Below are the code and all the weights of a small trained network. Each question names an input and a target symbol and asks about switching units off, where a switched-off unit gives its printed mean instead of its output.

import numpy as np


def w(rows, s, z=0):
    codes = np.array(rows[::2]) - 128.0
    scale = np.full(codes.shape[1], s)
    scale[-1] = z or s
    return codes * scale


def norm(h):
    return h / np.sqrt((h * h).mean(-1, keepdims=True) + 1e-5)


def f(y):
    return y / 2 * (1 + np.tanh(0.7978845608 * (y + 0.044715 * y**3)))


def softmax(a):
    e = np.exp(a - a.max(-1, keepdims=True))
    return e / e.sum(-1, keepdims=True)


def log_softmax(a):
    a = a - a.max(-1, keepdims=True)
    return a - np.log(np.exp(a).sum(-1, keepdims=True))


def net(x, mask):
    ids = ['ΓΛΞΣαβδεημ'.index(c) for c in x.split()]
    T = len(ids)
    res = E[ids] + P[:T]
    u = 0
    for l in range(2):
        r = norm(res)
        for j in range(3):
            rows = slice(2 * j, 2 * j + 2)
            q, k, v = (r @ M[l][rows].T for M in (Q, K, V))
            z = softmax(np.where(np.tri(T) > 0, q @ k.T / 2**0.5, -1e9)) @ v
            o = O[l][rows]
            res = res + np.where(mask[u + j], z, o[:, -1]) @ o[:, :-1]
        u += 3
        y = f(norm(res) @ A[l][:, :-1].T + A[l][:, -1])
        res = res + np.where(mask[u : u + 8], y, B[l][:, -1]) @ B[l][:, :-1]
        u += 8
    return log_softmax(norm(res)[-1] @ U[:, :-1].T + U[:, -1])


Q, K, V, O, A, B = {}, {}, {}, {}, {}, {}
E = w([
[110,160,155,99],'Γ',
[188,112,133,108],'Λ',
[182,102,124,97],'Ξ',
[95,151,94,93],'Σ',
[143,127,134,109],'α',
[162,102,116,252],'β',
[121,167,162,111],'δ',
[113,141,122,242],'ε',
[37,175,169,97],'η',
[112,148,150,125],'μ',
],0.0032)
P = w([
[77,110,93,160],'0',
[112,15,178,42],'1',
[101,8,185,55],'2',
[92,19,190,52],'3',
[79,84,101,161],'4',
[97,92,107,148],'5',
[144,137,118,119],'6',
[144,123,232,59],'7',
[160,140,206,62],'8',
],0.0014)
Q[0] = w([
[106,254,63,115],'L0H1',
[118,204,86,84],'L0H1',
[171,97,183,136],'L0H2',
[147,104,190,179],'L0H2',
[20,171,117,121],'L0H3',
[90,95,110,168],'L0H3',
],0.0061)
K[0] = w([
[185,97,253,250],'L0H1',
[203,80,238,185],'L0H1',
[142,57,182,96],'L0H2',
[154,48,160,167],'L0H2',
[79,49,221,150],'L0H3',
[102,145,190,67],'L0H3',
],0.005)
V[0] = w([
[106,45,93,126],'L0H1',
[37,111,21,61],'L0H1',
[164,184,47,121],'L0H2',
[111,4,127,131],'L0H2',
[186,203,98,130],'L0H3',
[103,47,133,105],'L0H3',
],0.0023)
O[0] = w([
[188,141,101,119,183],'L0H1',
[166,217,116,164,189],'L0H1',
[104,79,169,89,19],'L0H2',
[117,254,124,107,224],'L0H2',
[20,83,118,190,11],'L0H3',
[178,139,93,157,201],'L0H3',
],0.0025,0.0012)
A[0] = w([
[100,112,175,253,216],'L0N1',
[127,75,194,158,172],'L0N2',
[128,119,146,222,153],'L0N3',
[37,199,84,66,98],'L0N4',
[212,42,132,120,2],'L0N5',
[67,191,227,119,87],'L0N6',
[84,59,98,33,103],'L0N7',
[126,79,176,142,145],'L0N8',
],0.0033,0.00091)
B[0] = w([
[139,164,122,7,253],'L0N1',
[110,124,126,37,141],'L0N2',
[136,130,150,31,189],'L0N3',
[200,74,165,255,205],'L0N4',
[2,103,143,203,86],'L0N5',
[156,66,102,138,233],'L0N6',
[185,213,120,109,122],'L0N7',
[86,116,122,60,122],'L0N8',
],0.0026,0.0012)
Q[1] = w([
[114,107,190,14],'L1H1',
[208,171,175,90],'L1H1',
[159,155,100,156],'L1H2',
[212,236,254,186],'L1H2',
[65,61,112,171],'L1H3',
[125,163,58,241],'L1H3',
],0.007)
K[1] = w([
[132,131,86,214],'L1H1',
[146,205,103,143],'L1H1',
[147,123,146,161],'L1H2',
[124,148,244,139],'L1H2',
[116,80,112,88],'L1H3',
[116,102,185,77],'L1H3',
],0.011)
V[1] = w([
[136,9,171,213],'L1H1',
[2,149,127,137],'L1H1',
[123,180,65,121],'L1H2',
[51,103,168,186],'L1H2',
[154,106,15,106],'L1H3',
[126,39,41,135],'L1H3',
],0.0045)
O[1] = w([
[34,16,99,154,8],'L1H1',
[64,159,255,173,56],'L1H1',
[64,131,170,136,79],'L1H2',
[221,67,180,67,50],'L1H2',
[212,143,73,246,144],'L1H3',
[172,85,109,225,66],'L1H3',
],0.0042,0.0019)
A[1] = w([
[121,108,157,156,65],'L1N1',
[85,66,205,152,86],'L1N2',
[156,79,96,204,86],'L1N3',
[146,96,143,144,52],'L1N4',
[158,180,144,144,89],'L1N5',
[58,2,114,150,3],'L1N6',
[113,130,138,61,207],'L1N7',
[59,120,152,96,130],'L1N8',
],0.0063,0.0019)
B[1] = w([
[72,133,88,163,66],'L1N1',
[69,151,53,177,94],'L1N2',
[148,80,192,124,139],'L1N3',
[56,110,122,131,69],'L1N4',
[65,143,85,77,224],'L1N5',
[30,253,125,80,97],'L1N6',
[177,73,151,112,254],'L1N7',
[175,58,128,177,105],'L1N8',
],0.0041,0.0016)
U = w([
[82,52,226,56,100],'Γ',
[138,229,254,148,142],'Λ',
[30,73,62,64,201],'Ξ',
[185,93,123,242,193],'Σ',
[81,112,117,185,252],'α',
[128,73,41,93,71],'β',
[187,104,74,201,75],'δ',
[122,216,85,117,100],'ε',
[171,56,190,86,125],'η',
[175,123,85,124,74],'μ',
],0.0089,0.004)

Each question gives the input, a string of symbols that net reads in full, and the target symbol t.
The units are the heads (2 rows each of Q, K, V and O) and the neurons (one row each of A and B). Each row of codes is followed by its name. A weight is (code - 128) times the scale printed after its matrix; where a second scale follows, it is the last column's (O, A, B and U).
mask holds one flag per unit, layer by layer, with each layer's heads first. A switched-off unit (its flag False) gives its mean, the last column of its rows in O or B, instead of its output. The means were averaged over made-up inputs and are rounded, as every weight is.
A unit's drop is (log p(t) with every unit on - log p(t) with that unit switched off) / (log p(t) with every unit on - log p(t) with every unit switched off).
The circuit of an input: a set's keep is (log p(t) with only the set's units on - log p(t) with every unit switched off) / (log p(t) with every unit on - log p(t) with every unit switched off). Starting from the 12 units with the biggest drops (on a tie, the unit counted first), units are removed one at a time, each time the one whose removal leaves the highest keep (on an exact tie, the one counted first), for as long as the keep stays at least 0.8.
circuit, biggest first: the units of the circuit, biggest drop first
most important unit: the unit with the biggest drop
top k neurons: the k neurons with the biggest drops, biggest first
top k neurons in layer l: the k neurons of layer l with the biggest drops, biggest first
which heads matter: for each layer, one digit per head in row order, 1 if its drop is at least 0.15 and else 0, layers parted by /
input Σ ε β, target ε: most important unit	L0H1
input Γ η ε μ, target Ξ: top 2 neurons	[L0N4 L1N6]
input ε ε Γ, target Λ: top 3 neurons in layer 0	[L0N1 L0N4 L0N3]
input δ δ ε, target η: which heads matter	110 / 000
input Γ ε α, target Ξ: circuit, biggest first	[L1H1 L1N6]
input ε Λ β, target Λ: top 2 neurons	[L0N1 L0N4]
input Λ ε β ε β, target Λ: top 2 neurons in layer 0	[L0N1 L0N6]
input Γ Γ η Ξ, target Ξ: which heads matter	010 / 100
input δ Γ ε β, target η: which heads matter	111 / 001
input η ε δ β, target Γ: circuit, biggest first	[L1H3 L0N3 L1H1]
input Γ δ μ α, target Ξ: circuit, biggest first	[L1H1 L0N4 L1N6 L0H2]
input β Σ η δ Γ, target η: top 3 neurons in layer 0	[L0N4 L0N1 L0N3]
input ε Γ ε η, target Λ: circuit, biggest first	[L0N1 L1H1 L0N4]
input Γ Ξ η, target Ξ: circuit, biggest first	[L1H1 L0N4 L0H2]
input ε Σ Ξ, target ε: which heads matter	100 / 010
input Λ ε Λ, target α: most important unit	L0N1
input ε Σ ε α, target ε: top 2 neurons	[L0N1 L0N3]
input ε β ε Σ ε Ξ, target ε: top 4 neurons	[L0N6 L0N1 L0N4 L1N5]
input Γ β Ξ, target Ξ: circuit, biggest first	[L1H1 L1N6 L0H2]
input η ε β, target Γ: circuit, biggest first	[L1H3 L0N4 L1H1]
input ε μ Λ α, target Λ: top 2 neurons in layer 0	[L0N1 L0N4]
input ε β Λ, target Λ: top 4 neurons in layer 0	[L0N1 L0N4 L0N3 L0N6]
input Λ μ ε, target α: which heads matter	001 / 100
input Λ Γ η, target α: top 4 neurons	[L0N1 L0N5 L0N4 L1N2]
input ε Λ ε η, target Λ: top 4 neurons	[L0N1 L0N4 L0N3 L0N5]
input η Λ Λ Γ, target Γ: most important unit	L1H3
input Λ ε μ, target α: top 3 neurons	[L0N1 L0N5 L0N4]
